Here is a tiny trained network, its code and every weight. The questions are about switching its units off for an input and a class, where a switched-off unit gives its printed mean instead of its output.

import numpy as np


def w(rows, s, z=0):
    codes = np.array(rows[::2]) - 128.0
    scale = np.full(codes.shape[1], s)
    scale[-1] = z or s
    return codes * scale


def f(y):
    return np.maximum(y, 0)


def log_softmax(a):
    a = a - a.max(-1, keepdims=True)
    return a - np.log(np.exp(a).sum(-1, keepdims=True))


def net(x, mask):
    res = np.array(x, float).reshape(1, 5) / 4 @ E
    y = f(res @ A[0][:, :-1].T + A[0][:, -1])
    res = res + np.where(mask, y, B[0][:, -1]) @ B[0][:, :-1]
    return log_softmax(res[-1] @ U[:, :-1].T + U[:, -1])


A, B = {}, {}
E = w([
[36,137,181],'x0',
[198,125,51],'x1',
[117,10,130],'x2',
[127,128,127],'x3',
[131,128,130],'x4',
],0.012)
A[0] = w([
[151,99,94,100],'neuron 1',
[97,110,115,202],'neuron 2',
[78,181,223,126],'neuron 3',
[156,143,70,104],'neuron 4',
[164,103,100,121],'neuron 5',
[110,10,125,198],'neuron 6',
[142,207,123,255],'neuron 7',
[93,111,144,144],'neuron 8',
[124,53,130,155],'neuron 9',
[169,131,176,108],'neuron 10',
],0.013,0.0084)
B[0] = w([
[138,107,82,155],'neuron 1',
[159,96,198,181],'neuron 2',
[53,168,155,223],'neuron 3',
[212,143,74,165],'neuron 4',
[170,84,94,163],'neuron 5',
[132,36,148,247],'neuron 6',
[188,254,167,225],'neuron 7',
[111,127,171,172],'neuron 8',
[122,45,111,197],'neuron 9',
[135,118,144,133],'neuron 10',
],0.01,0.014)
U = w([
[181,177,184,254],'0',
[151,8,167,250],'1',
[44,179,164,44],'2',
[56,21,204,13],'3',
[222,165,76,22],'4',
[154,17,2,64],'5',
],0.0071,0.0067)

Each question gives the input, the list of numbers given to net, and the class t.
The units are the neurons (one row each of A and B). Each row of codes is followed by its name. A weight is (code - 128) times the scale printed after its matrix; where a second scale follows, it is the last column's (A, B and U).
mask holds one flag per neuron, in row order. A switched-off neuron (its flag False) gives its mean, the last column of its row in B, instead of its output. The means were averaged over made-up inputs and are rounded, as every weight is.
A unit's drop is (log p(t) with every unit on - log p(t) with that unit switched off) / (log p(t) with every unit on - log p(t) with every unit switched off).
The circuit of an input: a set's keep is (log p(t) with only the set's units on - log p(t) with every unit switched off) / (log p(t) with every unit on - log p(t) with every unit switched off). Starting from all 10 units, units are removed one at a time, each time the one whose removal leaves the highest keep (on an exact tie, the one counted first), for as long as the keep stays at least 0.8.
units of the circuit, in order: the units of the circuit, biggest drop first
k most important neurons: the k neurons with the biggest drops, biggest first
drop of u: that unit's drop, to one decimal
input [4,-1,-3,-6,0], class 2: units of the circuit, in order => [neuron 3; neuron 6]
input [-4,3,-4,-6,0], class 4: 2 most important neurons => [neuron 4; neuron 3]
input [1,-6,-5,4,5], class 2: units of the circuit, in order => [neuron 3]
input [5,-2,-2,-3,3], class 2: units of the circuit, in order => [neuron 3; neuron 6]
input [0,5,1,-1,-3], class 5: units of the circuit, in order => [neuron 7; neuron 3; neuron 8; neuron 4]
input [4,-1,-3,5,-2], class 2: 2 most important neurons => [neuron 3; neuron 4]
input [1,-5,-4,8,-2], class 2: 2 most important neurons => [neuron 3; neuron 4]
input [6,-5,-2,-7,1], class 2: 2 most important neurons => [neuron 3; neuron 6]
input [0,4,1,-7,6], class 5: drop of neuron 3 => 0.3
input [-5,2,0,5,-8], class 4: drop of neuron 6 => 0.3
input [0,5,5,1,-7], class 5: drop of neuron 1 => 0.2
input [-1,5,5,6,2], class 5: drop of neuron 3 => 0.1
